Here is a tiny trained network, its code and every weight. The questions are about switching its units off for an input and a class, where a switched-off unit gives its printed mean instead of its output.

import numpy as np


def w(rows, s, z=0):
    codes = np.array(rows[::2]) - 128.0
    scale = np.full(codes.shape[1], s)
    scale[-1] = z or s
    return codes * scale


def f(y):
    return np.maximum(y, 0)


def log_softmax(a):
    a = a - a.max(-1, keepdims=True)
    return a - np.log(np.exp(a).sum(-1, keepdims=True))


def net(x, mask):
    res = np.array(x, float).reshape(1, 8) / 4 @ E
    y = f(res @ A[0][:, :-1].T + A[0][:, -1])
    res = res + np.where(mask, y, B[0][:, -1]) @ B[0][:, :-1]
    return log_softmax(res[-1] @ U[:, :-1].T + U[:, -1])


A, B = {}, {}
E = w([
[128,128,128,128,128,128,128,128,128,128,128,128],'x0',
[128,121,129,130,14,127,67,130,108,117,198,129],'x1',
[127,128,128,188,128,248,127,91,124,138,128,127],'x2',
[128,128,128,128,128,128,128,128,128,128,128,128],'x3',
[128,128,128,128,128,128,128,128,128,128,128,128],'x4',
[128,128,128,128,128,128,128,128,128,128,128,128],'x5',
[203,146,232,127,128,129,128,128,129,129,130,66],'x6',
[128,128,128,128,128,128,129,128,128,128,128,128],'x7',
],0.014)
A[0] = w([
[128,127,128,127,125,125,127,129,127,127,130,128,130],'neuron 0',
[127,128,128,135,128,144,128,124,127,130,128,128,130],'neuron 1',
[129,128,128,77,128,38,129,160,130,123,128,129,232],'neuron 2',
[126,128,127,181,128,251,126,97,125,137,128,127,140],'neuron 3',
[134,130,136,128,128,128,128,128,128,128,128,123,130],'neuron 4',
[70,115,26,129,128,127,128,128,127,127,127,182,254],'neuron 5',
[129,128,128,69,128,23,129,167,130,122,128,129,249],'neuron 6',
[128,132,128,127,201,128,160,127,139,136,85,127,223],'neuron 7',
[128,126,128,128,89,127,110,129,123,123,150,129,132],'neuron 8',
[106,121,93,129,128,128,128,128,127,127,128,146,179],'neuron 9',
[127,128,128,140,128,158,127,121,127,130,128,128,132],'neuron 10',
[126,128,127,184,128,243,126,89,125,136,128,127,140],'neuron 11',
[143,132,149,127,128,129,128,128,128,129,128,115,132],'neuron 12',
[129,128,128,118,128,101,128,134,129,126,128,128,157],'neuron 13',
[129,128,129,128,127,128,128,128,128,128,129,128,127],'neuron 14',
[128,132,128,127,206,128,158,127,140,134,82,127,226],'neuron 15',
[128,122,128,128,19,127,83,130,111,118,190,129,139],'neuron 16',
[123,126,119,128,128,128,128,128,128,128,128,134,144],'neuron 17',
[130,129,131,126,128,125,128,129,128,128,128,126,128],'neuron 18',
[157,137,172,127,128,129,128,128,129,129,129,106,134],'neuron 19',
[206,148,246,127,128,129,128,128,129,130,129,60,143],'neuron 20',
[128,122,128,128,13,127,75,130,109,118,199,129,140],'neuron 21',
[128,131,128,127,190,128,154,127,138,134,89,127,209],'neuron 22',
],0.013,0.0067)
B[0] = w([
[128,127,128,128,127,126,126,130,128,126,129,128,132],'neuron 0',
[129,128,128,132,129,138,128,123,125,134,128,128,140],'neuron 1',
[126,128,128,99,127,20,128,183,145,86,125,130,236],'neuron 2',
[128,128,126,161,130,201,130,84,112,179,131,127,220],'neuron 3',
[135,130,136,127,128,127,128,128,129,128,129,123,137],'neuron 4',
[9,104,63,128,130,128,130,130,125,126,120,204,234],'neuron 5',
[126,128,127,95,127,24,128,183,145,79,125,130,254],'neuron 6',
[127,141,124,121,163,129,207,126,144,132,95,129,198],'neuron 7',
[128,120,129,133,115,127,91,129,122,126,141,128,164],'neuron 8',
[92,119,106,128,129,128,130,129,127,127,125,148,167],'neuron 9',
[128,128,127,136,129,145,129,118,124,140,129,128,150],'neuron 10',
[128,128,126,166,131,205,129,76,112,178,130,127,218],'neuron 11',
[149,134,148,127,128,127,128,128,129,128,130,118,150],'neuron 12',
[127,128,128,122,128,107,128,137,133,117,127,129,157],'neuron 13',
[129,128,129,128,127,129,127,128,128,128,128,127,129],'neuron 14',
[127,144,124,119,179,129,208,126,144,133,90,129,201],'neuron 15',
[128,110,131,138,77,126,41,131,114,122,157,128,227],'neuron 16',
[120,126,121,127,129,127,129,129,128,127,126,133,139],'neuron 17',
[130,129,130,127,128,126,128,129,129,127,128,127,132],'neuron 18',
[168,140,162,127,128,127,128,128,129,128,131,103,172],'neuron 19',
[224,156,228,126,128,127,128,127,131,129,134,42,247],'neuron 20',
[128,109,131,139,66,126,33,131,112,122,160,128,236],'neuron 21',
[127,142,124,121,167,129,191,126,140,132,102,129,188],'neuron 22',
],0.014,0.02)
U = w([
[32,125,10,44,215,48,234,193,186,65,56,214,249],'0',
[33,124,15,181,218,251,241,45,122,210,58,215,199],'1',
[35,55,24,82,41,36,28,199,116,53,185,209,141],'2',
[40,59,20,200,41,243,35,51,58,192,204,209,78],'3',
[247,195,208,45,220,47,231,192,187,71,65,50,119],'4',
[247,199,206,176,220,252,234,46,135,207,73,50,110],'5',
[242,133,214,77,40,40,26,196,128,56,201,53,101],'6',
[245,133,214,197,44,242,36,51,65,192,207,52,9],'7',
],0.0027,0.0013)

Each question gives the input, the list of numbers given to net, and the class t.
The units are the neurons (one row each of A and B). Each row of codes is followed by its name. A weight is (code - 128) times the scale printed after its matrix; where a second scale follows, it is the last column's (A, B and U).
mask holds one flag per neuron, in row order. A switched-off neuron (its flag False) gives its mean, the last column of its row in B, instead of its output. The means were averaged over made-up inputs and are rounded, as every weight is.
A unit's drop is (log p(t) with every unit on - log p(t) with that unit switched off) / (log p(t) with every unit on - log p(t) with every unit switched off).
The circuit of an input: a set's keep is (log p(t) with only the set's units on - log p(t) with every unit switched off) / (log p(t) with every unit on - log p(t) with every unit switched off). Starting from the 12 units with the biggest drops (on a tie, the unit counted first), units are removed one at a time, each time the one whose removal leaves the highest keep (on an exact tie, the one counted first), for as long as the keep stays at least 0.8.
units of the circuit, in order: the units of the circuit, biggest drop first
top k neurons: the k neurons with the biggest drops, biggest first
drop when u is switched off: that unit's drop, to one decimal
input [3,0,-5,2,5,-6,7,4], class 4: units of the circuit, in order => [neuron 21]
input [-4,0,-4,4,-1,8,-2,6], class 0: units of the circuit, in order => [neuron 21; neuron 20]
input [7,0,7,1,8,-5,2,-3], class 5: top 3 neurons => [neuron 21; neuron 16; neuron 5]
input [-8,-8,1,1,-8,6,4,1], class 5: top 2 neurons => [neuron 6; neuron 2]
input [4,-2,0,1,5,-3,1,-8], class 4: top 2 neurons => [neuron 5; neuron 11]
input [-1,-1,-6,-4,5,1,0,5], class 0: units of the circuit, in order => [neuron 20; neuron 21]
input [4,0,3,-1,-5,4,2,-7], class 5: top 2 neurons => [neuron 21; neuron 16]
input [-4,0,1,5,-6,5,-8,-4], class 1: top 4 neurons => [neuron 6; neuron 2; neuron 21; neuron 16]
input [-6,0,-4,7,5,-5,8,2], class 4: top 2 neurons => [neuron 21; neuron 16]
input [-8,0,-7,2,-6,2,1,-2], class 4: top 3 neurons => [neuron 5; neuron 21; neuron 16]
input [-1,7,1,-3,-2,6,4,6], class 7: top 2 neurons => [neuron 6; neuron 2]
input [0,0,-2,0,6,-6,-7,-7], class 0: top 2 neurons => [neuron 21; neuron 16]
input [-8,4,-3,-1,-6,5,0,4], class 2: top 2 neurons => [neuron 20; neuron 19]
input [-6,-8,-8,2,-4,-6,0,-8], class 0: units of the circuit, in order => [neuron 20]
input [-7,-7,1,-3,-6,2,3,7], class 5: top 2 neurons => [neuron 6; neuron 2]
input [3,5,1,-6,-5,-2,-3,2], class 3: top 2 neurons => [neuron 6; neuron 2]
input [2,-4,1,1,7,3,-5,-5], class 1: top 2 neurons => [neuron 6; neuron 2]
input [-4,-1,5,-3,-7,-3,-1,4], class 1: drop when neuron 20 is switched off => 0.3
input [4,-1,-6,7,-6,-8,-3,4], class 0: drop when neuron 21 is switched off => 0.1
input [4,-2,-1,-4,7,2,2,2], class 4: top neuron => [neuron 5]
input [3,-1,3,4,5,-8,1,8], class 5: drop when neuron 5 is switched off => 0.5
input [-6,-1,-5,-8,6,-6,5,6], class 4: drop when neuron 11 is switched off => 0.0
